Below is a small trained network, with its code and all its weights. Each question gives an input and a class and asks what happens when units are switched off, that is, made to give their printed mean instead of their output.

import numpy as np


def w(rows, s, z=0):
    codes = np.array(rows[::2]) - 128.0
    scale = np.full(codes.shape[1], s)
    scale[-1] = z or s
    return codes * scale


def f(y):
    return y / 2 * (1 + np.tanh(0.7978845608 * (y + 0.044715 * y**3)))


def log_softmax(a):
    a = a - a.max(-1, keepdims=True)
    return a - np.log(np.exp(a).sum(-1, keepdims=True))


def net(x, mask):
    res = np.array(x, float).reshape(1, 7) / 4 @ E
    y = f(res @ A[0][:, :-1].T + A[0][:, -1])
    res = res + np.where(mask, y, B[0][:, -1]) @ B[0][:, :-1]
    return log_softmax(res[-1] @ U[:, :-1].T + U[:, -1])


A, B = {}, {}
E = w([
[87,168,106,85,155,141,110,141,145,89,181,137],'x0',
[115,154,70,144,228,110,2,116,37,199,92,137],'x1',
[167,128,171,91,151,121,141,107,114,150,155,102],'x2',
[103,133,148,148,154,159,129,107,143,136,109,115],'x3',
[255,159,77,69,19,214,98,176,179,165,120,51],'x4',
[216,186,117,163,144,160,99,55,111,46,134,219],'x5',
[135,113,169,105,172,102,124,78,158,164,134,87],'x6',
],0.0088)
A[0] = w([
[123,135,233,75,62,108,166,127,188,107,131,213,39],'N1',
[106,112,158,127,82,181,171,135,217,138,145,159,11],'N2',
[234,165,98,68,113,200,143,106,99,157,143,81,63],'N3',
[202,196,158,203,95,134,76,23,132,67,174,168,2],'N4',
[147,173,45,162,89,152,102,140,220,200,133,97,26],'N5',
[147,159,29,106,206,159,83,143,70,254,107,137,78],'N6',
],0.0074,0.0036)
B[0] = w([
[192,125,104,103,182,147,115,98,141,81,116,116,195],'N1',
[141,89,152,126,125,245,160,126,108,96,64,115,170],'N2',
[107,116,94,196,119,81,200,101,102,129,110,123,228],'N3',
[128,80,205,154,91,95,74,193,150,199,212,145,231],'N4',
[50,141,97,134,139,103,210,97,78,125,154,149,187],'N5',
[124,78,143,111,107,142,90,152,109,19,86,128,254],'N6',
],0.012,0.0082)
U = w([
[59,169,123,230,216,96,255,20,27,102,191,179,63],'0',
[197,118,138,110,158,215,93,109,113,52,81,119,40],'1',
[133,175,143,186,163,131,150,178,132,136,154,79,255],'2',
[75,106,204,130,80,138,128,241,155,195,197,61,139],'3',
],0.007,0.0082)

Each question gives the input, the list of numbers given to net, and the class t.
The units are the neurons (one row each of A and B). Each row of codes is followed by its name. A weight is (code - 128) times the scale printed after its matrix; where a second scale follows, it is the last column's (A, B and U).
mask holds one flag per neuron, in row order. A switched-off neuron (its flag False) gives its mean, the last column of its row in B, instead of its output. The means were averaged over made-up inputs and are rounded, as every weight is.
A unit's drop is (log p(t) with every unit on - log p(t) with that unit switched off) / (log p(t) with every unit on - log p(t) with every unit switched off).
The circuit of an input: a set's keep is (log p(t) with only the set's units on - log p(t) with every unit switched off) / (log p(t) with every unit on - log p(t) with every unit switched off). Starting from all 6 units, units are removed one at a time, each time the one whose removal leaves the highest keep (on an exact tie, the one counted first), for as long as the keep stays at least 0.8.
units of the circuit, in order: the units of the circuit, biggest drop first
most important unit: the unit with the biggest drop
top k neurons: the k neurons with the biggest drops, biggest first
drop of u: that unit's drop, to one decimal
input [4,-4,2,7,4,-4,0], class 0: top 4 neurons => [N4; N5; N6; N3]
input [4,5,-8,-7,8,1,4], class 0: units of the circuit, in order => [N5]
input [-4,4,-1,-8,0,-3,-1], class 1: units of the circuit, in order => [N4; N6]
input [1,-4,-1,-8,-2,0,7], class 1: units of the circuit, in order => [N4; N3]
input [-7,5,3,6,-7,8,-5], class 3: units of the circuit, in order => [N4; N3]
input [3,-8,-2,8,2,-8,2], class 1: units of the circuit, in order => [N2; N1]
input [8,-5,7,-4,-3,7,-5], class 2: units of the circuit, in order => [N1; N4]
input [-5,5,2,5,-4,-1,1], class 1: units of the circuit, in order => [N6; N3]
input [-5,-5,-4,-5,7,2,-4], class 0: top 2 neurons => [N5; N3]
input [0,8,-8,-6,-2,-4,-4], class 1: top 2 neurons => [N6; N4]
input [4,-6,1,0,-2,-3,1], class 1: units of the circuit, in order => [N1; N2]
input [-8,-7,-5,4,-5,-4,-8], class 1: units of the circuit, in order => [N2; N1]
input [-7,2,-5,2,7,8,-8], class 3: top 2 neurons => [N4; N1]
input [7,2,6,-6,6,2,1], class 0: most important unit => N3
input [8,4,-7,4,-5,-3,-1], class 2: top 2 neurons => [N5; N3]
input [0,-5,3,8,-7,8,3], class 3: top 3 neurons => [N4; N3; N5]
input [2,2,5,7,6,8,5], class 3: top 2 neurons => [N4; N1]
input [4,0,6,5,-2,3,1], class 2: drop of N5 => 0.4
input [-1,6,1,7,8,-5,8], class 0: drop of N3 => 0.3
input [-4,-2,4,1,6,-6,4], class 0: drop of N3 => 0.3
input [1,-1,-3,-4,7,0,-5], class 0: most important unit => N5
